Below are the code and all the weights of a small trained network. Each question names an input and a target symbol and asks about switching units off, where a switched-off unit gives its printed mean instead of its output.

import numpy as np


def w(rows, s, z=0):
    codes = np.array(rows[::2]) - 128.0
    scale = np.full(codes.shape[1], s)
    scale[-1] = z or s
    return codes * scale


def f(y):
    return y / 2 * (1 + np.tanh(0.7978845608 * (y + 0.044715 * y**3)))


def softmax(a):
    e = np.exp(a - a.max(-1, keepdims=True))
    return e / e.sum(-1, keepdims=True)


def log_softmax(a):
    a = a - a.max(-1, keepdims=True)
    return a - np.log(np.exp(a).sum(-1, keepdims=True))


def net(x, mask):
    ids = ['γδηθξπσφω'.index(c) for c in x.split()]
    T = len(ids)
    res = E[ids] + P[:T]
    u = 0
    for l in range(2):
        q, k, v = (res @ M[l].T for M in (Q, K, V))
        z = softmax(np.where(np.tri(T) > 0, q @ k.T / 3**0.5, -1e9)) @ v
        res = res + np.where(mask[u], z, O[l][:, -1]) @ O[l][:, :-1]
        u += 1
        y = f(res @ A[l][:, :-1].T + A[l][:, -1])
        res = res + np.where(mask[u : u + 16], y, B[l][:, -1]) @ B[l][:, :-1]
        u += 16
    return log_softmax(res[-1] @ U[:, :-1].T + U[:, -1])


Q, K, V, O, A, B = {}, {}, {}, {}, {}, {}
E = w([
[132,156,72,100],'γ',
[86,75,32,149],'δ',
[48,80,174,97],'η',
[178,222,53,145],'θ',
[253,155,141,213],'ξ',
[42,146,247,144],'π',
[85,133,211,196],'σ',
[219,53,149,62],'φ',
[58,196,164,81],'ω',
],0.018)
P = w([
[76,1,65,94],'0',
[70,9,78,95],'1',
[71,21,90,109],'2',
[70,38,98,121],'3',
[68,47,107,133],'4',
[70,65,117,150],'5',
[63,85,124,161],'6',
[58,113,131,171],'7',
[48,127,141,186],'8',
[44,150,147,205],'9',
[39,178,154,222],'10',
[32,150,149,208],'11',
],0.0061)
Q[0] = w([
[207,57,164,154],'L0H0',
[255,73,73,157],'L0H0',
[184,18,61,127],'L0H0',
],0.0094)
K[0] = w([
[207,139,176,39],'L0H0',
[212,140,111,104],'L0H0',
[198,116,123,3],'L0H0',
],0.011)
V[0] = w([
[191,106,42,154],'L0H0',
[51,149,26,133],'L0H0',
[65,139,255,75],'L0H0',
],0.0065)
O[0] = w([
[104,255,112,173,22],'L0H0',
[75,224,79,83,136],'L0H0',
[170,214,184,115,254],'L0H0',
],0.0082,0.0065)
A[0] = w([
[167,137,71,8,107],'L0N0',
[112,40,216,78,132],'L0N1',
[96,160,133,122,92],'L0N2',
[231,157,42,162,39],'L0N3',
[128,84,23,116,143],'L0N4',
[96,244,244,68,151],'L0N5',
[114,166,208,98,81],'L0N6',
[163,93,186,94,136],'L0N7',
[11,92,174,74,102],'L0N8',
[23,129,104,165,150],'L0N9',
[202,115,184,93,203],'L0N10',
[88,135,89,174,254],'L0N11',
[111,121,201,175,127],'L0N12',
[178,232,72,71,109],'L0N13',
[115,171,254,104,62],'L0N14',
[248,31,140,174,110],'L0N15',
],0.011,0.0067)
B[0] = w([
[76,74,61,100,142],'L0N0',
[126,182,50,150,206],'L0N1',
[146,119,104,101,137],'L0N2',
[166,39,28,219,137],'L0N3',
[60,132,183,175,152],'L0N4',
[139,74,104,83,253],'L0N5',
[88,65,92,143,184],'L0N6',
[110,216,111,121,163],'L0N7',
[189,52,89,199,211],'L0N8',
[206,89,140,86,166],'L0N9',
[118,179,78,81,169],'L0N10',
[180,122,253,68,165],'L0N11',
[57,168,106,189,176],'L0N12',
[173,137,81,64,146],'L0N13',
[23,72,45,147,214],'L0N14',
[72,192,79,156,147],'L0N15',
],0.0073,0.018)
Q[1] = w([
[81,95,85,139],'L1H0',
[192,177,254,104],'L1H0',
[76,97,51,172],'L1H0',
],0.0099)
K[1] = w([
[148,180,238,110],'L1H0',
[30,2,23,151],'L1H0',
[171,212,181,181],'L1H0',
],0.0093)
V[1] = w([
[254,193,40,104],'L1H0',
[172,59,115,164],'L1H0',
[182,196,86,196],'L1H0',
],0.0067)
O[1] = w([
[210,171,152,82,87],'L1H0',
[145,2,90,223,251],'L1H0',
[131,101,31,192,19],'L1H0',
],0.0097,0.0027)
A[1] = w([
[73,107,196,134,236],'L1N0',
[157,106,129,51,61],'L1N1',
[53,225,122,255,173],'L1N2',
[89,168,23,74,101],'L1N3',
[174,107,37,169,208],'L1N4',
[80,138,231,79,248],'L1N5',
[158,51,101,32,100],'L1N6',
[74,103,85,109,70],'L1N7',
[73,226,11,192,162],'L1N8',
[47,98,230,104,82],'L1N9',
[189,78,201,70,87],'L1N10',
[79,43,124,41,108],'L1N11',
[86,52,147,86,109],'L1N12',
[146,28,157,137,87],'L1N13',
[80,138,73,86,93],'L1N14',
[196,123,179,236,76],'L1N15',
],0.0085,0.013)
B[1] = w([
[164,60,110,97,206],'L1N0',
[92,178,110,149,137],'L1N1',
[140,107,191,103,208],'L1N2',
[119,165,95,134,207],'L1N3',
[154,148,172,125,248],'L1N4',
[64,84,75,100,175],'L1N5',
[144,160,120,164,193],'L1N6',
[95,129,101,156,189],'L1N7',
[112,138,213,108,255],'L1N8',
[130,131,152,208,156],'L1N9',
[83,137,79,174,143],'L1N10',
[162,153,92,133,231],'L1N11',
[150,137,106,141,203],'L1N12',
[120,152,108,170,165],'L1N13',
[105,140,100,130,181],'L1N14',
[55,150,10,151,134],'L1N15',
],0.011,0.02)
U = w([
[150,83,123,4,179],'γ',
[147,69,127,136,78],'δ',
[171,115,142,128,171],'η',
[213,112,150,98,255],'θ',
[145,151,151,200,40],'ξ',
[65,156,130,143,49],'π',
[141,104,168,100,186],'σ',
[145,151,139,83,148],'φ',
[129,159,94,144,129],'ω',
],0.012,0.0074)

Each question gives the input, a string of symbols that net reads in full, and the target symbol t.
The units are the heads (3 rows each of Q, K, V and O) and the neurons (one row each of A and B). Each row of codes is followed by its name. A weight is (code - 128) times the scale printed after its matrix; where a second scale follows, it is the last column's (O, A, B and U).
mask holds one flag per unit, layer by layer, with each layer's heads first. A switched-off unit (its flag False) gives its mean, the last column of its rows in O or B, instead of its output. The means were averaged over made-up inputs and are rounded, as every weight is.
A unit's drop is (log p(t) with every unit on - log p(t) with that unit switched off) / (log p(t) with every unit on - log p(t) with every unit switched off).
most important unit: the unit with the biggest drop
k most important neurons: the k neurons with the biggest drops, biggest first
top k neurons in layer l: the k neurons of layer l with the biggest drops, biggest first
input σ φ ω ω θ, target θ: top 2 neurons in layer 0 -> (L0N3; L0N14)
input ω ω ξ δ σ σ π ξ ω ω σ ω, target ξ: 3 most important neurons -> (L0N3; L1N4; L0N14)
input γ ω ω ω θ δ σ ω ω ξ ω, target ξ: 4 most important neurons -> (L0N3; L1N4; L1N0; L1N5)
input ω ω ξ σ σ ω ω η ω δ ω σ, target δ: 2 most important neurons -> (L0N3; L1N0)
input ω ω π η ω η ω π π σ, target π: top 2 neurons in layer 1 -> (L1N7; L1N3)
input σ ξ π, target π: most important neuron -> (L0N1)
input σ ω σ ω σ, target σ: 2 most important neurons -> (L1N2; L1N8)
input σ δ ω θ γ σ δ ω σ, target δ: 3 most important neurons -> (L0N3; L0N0; L0N11)
input δ σ σ ω γ, target γ: 3 most important neurons -> (L0N14; L0N8; L0N5)
input ξ δ ω ω ω σ ω ξ η, target ξ: 3 most important neurons -> (L1N0; L0N3; L1N4)
input δ γ ω σ, target γ: 3 most important neurons -> (L0N14; L0N11; L0N6)
input θ δ γ ω θ η π, target π: 4 most important neurons -> (L0N14; L0N1; L0N12; L1N8)
input θ φ σ ξ σ θ ξ, target ξ: top 2 neurons in layer 1 -> (L1N15; L1N0)
input σ ω ω δ φ, target φ: most important neuron -> (L0N14)
input γ γ ω σ ω θ ω, target θ: 3 most important neurons -> (L0N0; L0N13; L0N3)
input ω ξ π ω δ σ ω ω, target δ: 4 most important neurons -> (L0N3; L0N11; L1N0; L0N15)
input θ ω ω ω ω, target ω: top 2 neurons in layer 0 -> (L0N5; L0N4)
input ω ω π σ, target π: top 3 neurons in layer 1 -> (L1N3; L1N7; L1N14)
input θ δ σ γ, target γ: top 4 neurons in layer 0 -> (L0N4; L0N14; L0N8; L0N5)
input δ ω σ σ δ ω ω ω σ θ ω ω, target θ: top 2 neurons in layer 0 -> (L0N13; L0N3)
input ω δ σ ξ σ ω φ, target φ: most important unit -> L0N15
input ω ω σ σ σ γ ξ ω ω η, target ξ: top 3 neurons in layer 0 -> (L0N11; L0N0; L0N3)
input ω δ ω ω δ ω ω ω θ σ, target θ: top 2 neurons in layer 1 -> (L1N5; L1N7)
input σ ω ω δ γ ω ω ω, target γ: top 2 neurons in layer 0 -> (L0N14; L0N8)
input ω ω σ ξ, target ξ: top 2 neurons in layer 0 -> (L0N3; L0N14)
input ω π σ ω γ θ σ σ η, target θ: top 2 neurons in layer 0 -> (L0N0; L0N11)
